Each noisy cloud is followed by the number of dimensions of the flat space through zero that it lies close to:
(in the rows, 128 means zero)

Gidez (7 x 11):
[[128 120 128 117 128 136 139 124 136 119 128]
 [132 150 128 174 122 103  82 139 105 161 133]
 [124 121 127 113 129 136 141 127 137 117 126]
 [129 135 130 148 122 116 112 131 118 142 129]
 [127 146 129 163 127 108  95 133 113 150 131]
 [126 125 127 122 128 137 133 125 132 126 129]
 [136 176 130 225 118  79  36 150  78 195 138]]
 | 1

[[161 151 117  61 125 171 140  98 103 130 148]
 [115 111 139 150 124 111 123 147 127 126 119]
 [120 128 123 162 138 107 127 135 147 128 121]
 [136 157  77 198 173  99 134 122 206 124 109]
 [146 147 119  88 127 153 137 107 121 129 137]
 [114 117 134 160 128 114 120 139 142 128 121]
 [122 120 131 152 128 116 127 138 138 126 123]
 [ 88  87 167 176 106  90 112 167 112 131 112]]
 | 2

[[140 144 128 145 149 159 154 145 115 124 117]
 [130  98 120 113 106  85 142 130 112 133 142]
 [146  98 119 120 113  98 176 148  98 132 143]
 [144 153 129 153 164 181 161 152 110 131 114]
 [130  83 124  99  91  68 137 128 117 132 150]
 [131 113 126 122 125 114 149 138 117 130 133]
 [109  95 125 103  82  61  82  93 148 127 147]
 [106 140 135 128 124 131  71 100 161 125 122]]
 | 2

bipi (8 x 11):
[[  6  55 136 153 113  84 136  73 122  56 106]
 [165  76 152 109 118 111 123 122 118 133 135]
 [121 169 112 137 135 141 128 140 137 133 125]
 [114 148 117 133 130 134 128 128 133 127 129]
 [ 90 144 117 142 132 131 132 120 131 116 124]
 [106  80 141 127 117 108 129 106 121 105 125]
 [ 92 131 121 139 125 127 132 114 125 116 124]
 [111 128 128 134 129 125 129 125 127 118 125]]
 | 2

[[128 136 113 153 152 113 120 137 120 137  99]
 [108 117 140 132 111 124 134 102 125 134 134]
 [137 122 126 126 155 117 110 116 114 130 129]
 [188 145 103 108 174 137 108 187 140  99 132]
 [104  99 165  96  94 133 134  70 115 130 172]
 [168 153 111 119 134 147 129 192 156 106 129]
 [ 60 118 145 163  75 118 154  85 120 158 112]
 [129 125 130 125 132 128 124 121 122 129 132]]
 | 3

lete (8 x 11):
[[104 132 140 111 171 123 118 103 163 104 150]
 [144 106 158 148 160 111 120 113 131 102 122]
 [ 67 177  97  94 159 119 132 112 145  88 139]
 [127 152 106 145  92 131 143 150  92 120 106]
 [121 131 140 132 158 115 122 109 134  90 131]
 [124 128 116 109 115 141 130 136 135 154 138]
 [151 123 116 131  78 143 137 153 106 170 115]
 [ 78 168 109 110 173 114 125 106 134  64 131]]
 | 3

Nur (8 x 11):
[[123 125 129 128 126 126 126 128 128 129 126]
 [156 154 127 121 134 132 136 116 126 122 141]
 [187 182 125 114 140 137 144 103 123 114 156]
 [209 205 123 109 146 140 150  92 121 106 167]
 [110 110 129 132 124 127 123 136 129 133 118]
 [188 185 124 114 141 136 144 101 125 113 158]
 [ 63  68 132 143 115 120 111 155 133 144  98]
 [105 107 129 134 124 126 121 138 129 135 117]]
 | 1

tovo (8 x 11):
[[109 125 116  87 124 100 135 146 121 149 108]
 [113 146 119 113 125 115 116 138 135 136 119]
 [157  97 139 157 180 202 122 115 105 138  91]
 [109 166 119 141 120 119 100 131 154 128 133]
 [134 149 135 167 127 146 105 115 147 112 140]
 [132 108 131 116 145 143 138 129 116 135 115]
 [116 161 124 145 113 118 109 121 151 117 150]
 [ 72 157  87  64 153 118  99 146 138 182  63]]
 | 3

[[124 127 152 135 112 143 117 122 112 141 132]
 [143 123 106 117 156 142 142 148  99 113 157]
 [115 139 138 115 115 159  67 106 163 146 129]
 [118 134 135 118 117 141  89 114 155 139 121]
 [132 131 106 122 151 112 143 135 143 111 126]
 [121 131 147 123 113 155  99 119 124 145 134]
 [149 122  61  85 169 106 136 153 156  95 114]
 [140 142  53  95 197 105 137 144 172  87 154]]
 | 4

[[125 121 139 135 120 133 129 128 116 124 117]
 [148 150 122 117 121 128 119 144 115 174 136]
 [122 123 153 144 107 134 134 137 100 135 107]
 [144 136 161 140  91 139 128 156  76 189 107]
 [ 91  99 109 134 166 119 135  89 175  35 135]
 [119 120 106 122 152 124 131 108 160  90 139]
 [162 153 136 119 101 129 120 158  96 208 127]
 [129 134 122 122 133 126 125 128 137 122 133]]
 | 2

[[112 114 148 124 166  83 145 116 137  76 120]
 [109 120 132 115 142 102 143 121 136 105 134]
 [177 132 156 176 159 129 113 121 116  88  79]
 [156 138 128 148 119 152 112 131 118 142 114]
 [ 90 109 138 104 159  76 156 113 144  83 138]
 [165 125 158 164 169 111 124 116 123  75  89]
 [123 137 108 119  97 153 121 139 125 169 146]
 [156 133 140 154 137 136 117 127 120 117 104]]
 | 2

[[147 141 116 123 134 121 135 116 120 157 151]
 [ 78 135 151 139 114 159 131 147 119  97  89]
 [128 108 141 119 128 119 120 138 137  86 112]
 [170  89 133 110 133  98 113 128 149  89 132]
 [ 67 182 128 156 114 172 153 130  99 184 114]
 [168  96 127 111 137  99 117 123 144  96 138]
 [ 88 154 133 143 118 155 142 137 114 151 111]]
 | 2

sasup (8 x 11):
[[111 118 128 101 137 129  99 108 112 140 135]
 [157 145 127 169 118 125 172 158 154 112 119]
 [105 116 128  94 136 130  96 107 109 139 135]
 [170 158 128 188 111 123 190 174 161 106 112]
 [163 149 128 173 116 126 172 160 154 112 116]
 [140 135 128 143 125 127 144 136 135 121 125]
 [166 152 128 178 114 126 185 168 160 106 117]
 [148 139 129 153 123 126 152 142 142 119 121]]
 | 1

lago (8 x 11):
[[140 111 171  97 171  68 121  88 154  53 150]
 [132 128 144 122 140 110 133 114 141 104 140]
 [123 140 116 153 113 160 122 136 106 134 116]
 [123 170 126 154  95 153 154 136 138 158 156]
 [126 171 152 159 116 127 149 111 141  97 173]
 [134  94 143 112 164 103  97 112 116  76 104]
 [133 112 130  94 140  96 136 121 154 139 135]
 [127 151 144 138 121 124 143 119 144 119 155]]
 | 3

[[123 109 156 168 129 133 163  93 140 107 139]
 [110  85 152 136 124 119 142  48  78  87 122]
 [157 176 114  83 159 132 163 139 169 139 121]
 [124 136 116 126 117 131  85 174 125 147 131]
 [125 124 128 125 115 128 119 128 118 129 127]
 [130 133 117 112 130 128 119 133 122 129 126]
 [129 113 150 153 138 126 173  85 131 104 132]
 [148 161 126 139 134 140 132 186 184 160 139]]
 | 3

deto (5 x 11):
[[106 106 154 100  76 102 112 127 108 117 125]
 [126 119 133 119 115 124 124 130 130 120 125]
 [155 153 102 157 188 157 144 138 152 146 135]
 [119 117 135 115 106 118 122 127 119 123 127]
 [157 162  96 167 207 172 141 144 156 148 133]]
 | 1

mugin (7 x 11):
[[120 150  76 161  84 128 119 105 117 164 124]
 [138  94 190  82 186 127 136 154 143  86 131]
 [128 126 120 128 121 134 123 129 125 126 126]
 [116 156  64 173  73 131 118  99 111 175 130]
 [123 145  98 145 102 123 122 117 121 149 128]
 [126 136 118 136 119 125 128 120 128 131 126]
 [135 111 170 100 158 131 130 146 140  98 126]]
 | 1

ses (8 x 11):
[[128 137 129 131 142 126 123 121 122 132 137]
 [129 117 128 124 113 130 135 138 133 125 115]
 [128 136 111 126 150  71 135  98 103 174  97]
 [126 166 155 145 172 193  86 129 129  85 230]
 [130 116 140 126 104 175 126 161 153  90 147]
 [129 100 119 120  89 121 150 146 139 130  85]
 [129 136 122 130 145  99 127 106 115 152 114]
 [127 134 119 129 143  95 128 108 114 153 113]]
 | 2

fogok (8 x 11):
[[122 113 126 129 144 131 126 147 130 154 121]
 [127 121 131 116 130 127 128 139 138 144 137]
 [120 117  79 169 164 156 106 111 116 135  65]
 [127 124 129  98 126 126 131 139 153 150 152]
 [137 156 126  81  92 124 133  95 170 107 172]
 [112  92  65 141 184 164 103 143 145 195  72]
 [125 120 137 138 136 124 129 143 116 137 122]
 [128 134 106 161 139 140 119 106 111 112  91]]
 | 3

[[162 110 148 100 178 145  82 119  80 102 150]
 [119 130 122 135 115 123 141 130 141 135 118]
 [140 120 134 118 143 132 110 126 115 120 138]
 [117 134 123 139 111 123 144 129 143 138 119]
 [ 90 148 108 154  73 112 177 138 174 152 103]
 [ 94 146 112 157  81 110 176 138 178 153 104]]
 | 1

Fon (8 x 11):
[[117 135  91 132  94  97 121 160 148 145 131]
 [135 126 146 127 144 146 132 113 113 122 129]
 [122 125 122 126 122 117 127 130 139 127 123]
 [140 111 193 122 188 172 137  69  94 106 125]
 [152 141 158 130 146 178 132 115  60 123 147]
 [107 128  84 128  91  79 120 165 178 141 118]
 [116 127  98 127 102  92 123 149 167 141 120]
 [120 121 114 128 120 105 128 133 156 131 119]]
 | 2

[[204  94  84 117  43 104 171 170 171  93  88]
 [163 109 109 125  94 121 145 146 152 111 110]
 [122 140 134 124 125 130 131 127 120 130 123]
 [ 99 114 136 149 182 116 101 118 133 143 160]
 [143 127 120 124 111 131 138 134 132 123 118]
 [117 118 130 138 151 125 115 129 126 137 140]
 [ 92 113 133 155 190 117  90 112 130 145 166]
 [139 111 112 130 112 119 135 138 138 119 122]]
 | 2

Sebu (8 x 11):
[[128 143 135  98 142  85  86 156 146 174 166]
 [123 110 118 163 111 178 178  93 107  75  86]
 [ 94 120 119 157 109 169 159 101 105 101 113]
 [ 61 144 128 128 115 126 111 129 113 157 168]
 [ 95 126 121 148 112 156 149 111 110 109 119]
 [ 75 134 124 139 115 143 131 117 111 135 145]
 [141 133 130 110 137 105 109 145 141 146 144]
 [132 134 131 118 135 113 114 137 137 141 138]]
 | 2

[[121 123 137 150  88 151 144 106  87 133 123]
 [ 99 157  86  34 141 133 120 146 203 139 212]
 [138 128 130 122 154 109 116 140 146 123 118]
 [136 121 139 154 126 124 130 124 108 123 104]
 [118 123 133 146  89 155 142 105  84 134 126]
 [125 127 133 138 113 140 135 119 113 132 128]
 [148 119 141 154 144 112 123 135 121 122  94]
 [137 132 121 110 171 102 114 154 174 126 128]]
 | 2

[[124 122 121 117 114 137 105 126 152 128 132]
 [148  97  93  99  83 131 126 148 146 133 133]
 [113 111 134  97 115 155  71 163 159  93 160]
 [ 99 144 167 126 171 147  92 131 138 106 139]
 [142 138 135 158 151 113 169 130  67 124 137]
 [110 145 150 142 166 130 153 115 112 131 122]
 [164 143 101 132  90 103 106 105 138 162 101]
 [ 88  94 132 113 151 149 176 136 136 117 137]]
 | 4

meda (8 x 11):
[[124 104 121 101 143 178  91 128 128  97 106]
 [123 168 140 161 126  86 138 134 141 145 141]
 [106  80  94 115 160 175 106 167 143  91 116]
 [171  81 117  88  91 165 130  85  81 123 120]
 [147 155 149 136 104  97 149 101 116 157 135]
 [119 139 130 139 135 121 128 141 137 129 132]
 [153 124 151  93 122 164  99  89 114 102 105]
 [122 148 134 139 133 121 125 128 144 132 126]]
 | 3

tono (8 x 11):
[[123 135 107 128  99 114 140 132 135 118 133]
 [164 131 116 121 131 136 121 175 129 108 151]
 [125 191 114 123  96 101 141 132 145 103 126]
 [111 150  88 132  80 101 162 116 151 113 132]
 [ 93 132 144 128 100 112 117  98 117 157 108]
 [101 161 116 123  71  94 135 111 132 136 121]
 [102 136 101 138 113 116 167  85 155 119 119]
 [166  88 134 118 125 141  85 194 100 138 151]]
 | 4

mife (8 x 11):
[[115 130 182 113 112 140 133 130 116 117 136]
 [121 129 151 121 120 130 129 130 124 123 130]
 [104 130 229  97  94 150 130 135  98 109 140]
 [112 129 184 108 108 140 130 131 113 117 134]
 [146 126  52 152 157 112 127 122 147 142 117]
 [145 126  45 153 157 108 126 123 152 144 119]
 [145 126  58 151 152 111 126 121 148 143 120]
 [130 127 117 131 131 125 126 129 128 127 127]]
 | 1

[[ 89  71 145 125 129 112 107  99 142 107 147]
 [ 97 116 117 151 123 130 141 114 141 126 109]
 [114 102 143 122 126 125 113 113 131 115 147]
 [156 135 151 102 132 123 104 138 118 121 159]
 [ 80 122 106 162 122 137 154 111 146 132  86]
 [141 193  84 146 122 144 171 159 128 161  79]
 [130 182  85 157 116 150 178 150 140 159  75]
 [139 138 124 125 127 133 135 138 128 132 125]]
 | 2

[[152 193 140 149 151 142  83 105 124 158 202]
 [132 134 131 132 133 127 122 121 126 130 136]
 [129 131 131 128 128 130 127 127 128 131 130]
 [124 124 124 127 126 126 132 132 129 123 122]
 [132 147 130 132 134 131 116 122 130 134 146]
 [120 109 121 124 120 124 143 135 129 120 104]
 [ 94  30 109  91  96 111 195 164 126  86  26]
 [132 141 126 132 134 126 121 123 127 136 140]]
 | 1

[[113 145 131 143 146 130 184 101 121 112 140]
 [126 124 120 119 116 123 125 114 133 132 132]
 [ 96 144 138 123 100 147 169 144 144 113 139]
 [128 130 116 105  97 104 103  70 143 135 155]
 [105 122 135 112  89 154 124 195 146 128 117]
 [147 116 127 123 127 125  80 147 129 143 117]
 [130  89 109 112 118 146 108 191 127 144  91]
 [162 103 102 104 118  95  54  89 130 153 126]]
 | 4

[[138 137 127 113 116 123 110 123 135 129 146]
 [117 100 125 151 144 143 162 143 123 111 106]
 [ 96 144 146 133 122 127 145 105 112 176 120]
 [152 135 133  80  94 119  98 132 145 104 162]
 [131 122 122 137 139 131 127 132 126 121 124]
 [109 139 144 124 117 131 141 117 120 150 128]
 [198 194  94 106 136  97  25  99 146 143 160]
 [170 144 111 116 131 120  82 129 142 105 144]]
 | 3

[[154 123 122 109 152 132 126 128 109 129 143]
 [ 98 111 128 133 115 124 111 115 115 121 150]
 [158  96 172 158 164  72 144 159 180 129 138]
 [124 107 154 153 134  94 133 142 158 124 130]
 [134 139 129 128 127 131 134 134 135 130 116]
 [124 143 126 132 117 139 131 126 130 128 115]
 [ 69  52 161 166 126  66  99 128 130 114 190]
 [114  83 145 144 141  90 114 132 127 125 167]]
 | 3

[[107 113 113 122 121 131 137 126 127 146 149]
 [ 42  61  83 155 126 178 140 102 149 165 132]
 [110 108 170 128 171 153 110 141 139 114 145]
 [112 113 119 150 131 148 128 112 132 128  99]
 [172 167 120 126 102  96 131 127 119 117  98]
 [ 91  96 129 119 139 142 133 135 134 144 169]
 [173 168 116 118 102  95 135 130 117 119 112]
 [100 101 119 126 134 143 134 129 132 144 147]]
 | 3

[[101 160 104 116 145 112  95 147  91  96 114]
 [125 140 142 111 141 123 113 146 114 116 132]
 [146 137 140 125 143 128 159 126 143 154 154]
 [127  74 178 137 128 158 101 122 121 135 113]
 [111 138 107 130 126 121 111 132 112 112 113]
 [129 105 176 103 130 137  80 153 104  97 120]
 [148 157 176  61 146 112  86 189  97  76 149]
 [117 126 149 129 157 134 113 133 108 136 127]]
 | 4

[[125 130 131 126 132 128 124 126 127 129 118]
 [110 138 138 119 138 124 123 122 128 128  92]
 [144 118 119 138 121 135 135 133 130 130 161]
 [ 85 153 145 106 145 114 117 116 123 122  49]
 [174 106 112 148 113 139 139 138 131 133 203]
 [ 82 152 148 107 146 113 114 116 124 122  47]
 [178  98 108 156 108 144 142 140 131 133 216]
 [144 117 121 136 120 131 134 135 130 127 162]]
 | 1

rolet (8 x 11):
[[129 110 146 152 148 116 101 138 104 106 108]
 [115 142 144 152 105 116 131 105 109 134 119]
 [ 95 140 136 145  81 128 137 108 103 120 131]
 [127 149 159 170 115 103 125  91 100 154 107]
 [126  86 129 133 168 124  89 166 105  70 108]
 [189 129 146 142 197 104 115 117 153 171 112]
 [143  99 127 126 175 122 103 154 125 103 116]
 [152 135 129 127 149 123 132 122 150 154 128]]
 | 3

[[135 147 185 156 171 135 101 120  97 110 117]
 [129 123 133 136 129 148 138 138 134 110 163]
 [123 135  69  95 108  88 107 108 156 174  76]
 [126 103 108 110  91 122 159 145 130 141 144]
 [132 148 156 120 155  92  98 113 104 159  67]
 [131  85 119 142  71 141 164 142 110 119 131]
 [123 114 106 118 100 130 142 134 138 134 135]
 [128 134 126 149 131 129  99 105 122 122  97]]
 | 4

[[128 118 138 140 125 148 118 128 117 119 139]
 [130 124 155 131  97 148 107 137 136 113 129]
 [168 146 120  89  49  93 143 127 187  90  90]
 [156 124 100 111 119 104 149 111 133 114 128]
 [146 126 148 127  77 145 107 130 136 101 138]
 [102 123 178 146 112 174  84 138 120 124 145]
 [173 129  93 118 105 108 151 109 140 107 124]
 [ 95 148 152 120 128 133 123 163 152 154  92]]
 | 3

Sen (5 x 11):
[[122 121 147 140 127 128 128 139 125 135 113]
 [116 121 207 169 145 132 125 158 131 153  39]
 [120 115 146 144 122 128 130 142 121 135 118]
 [132 140 149 132 145 132 123 126 138 131  86]
 [129 118  81 111 107 122 134 119 120 115 198]]
 | 2
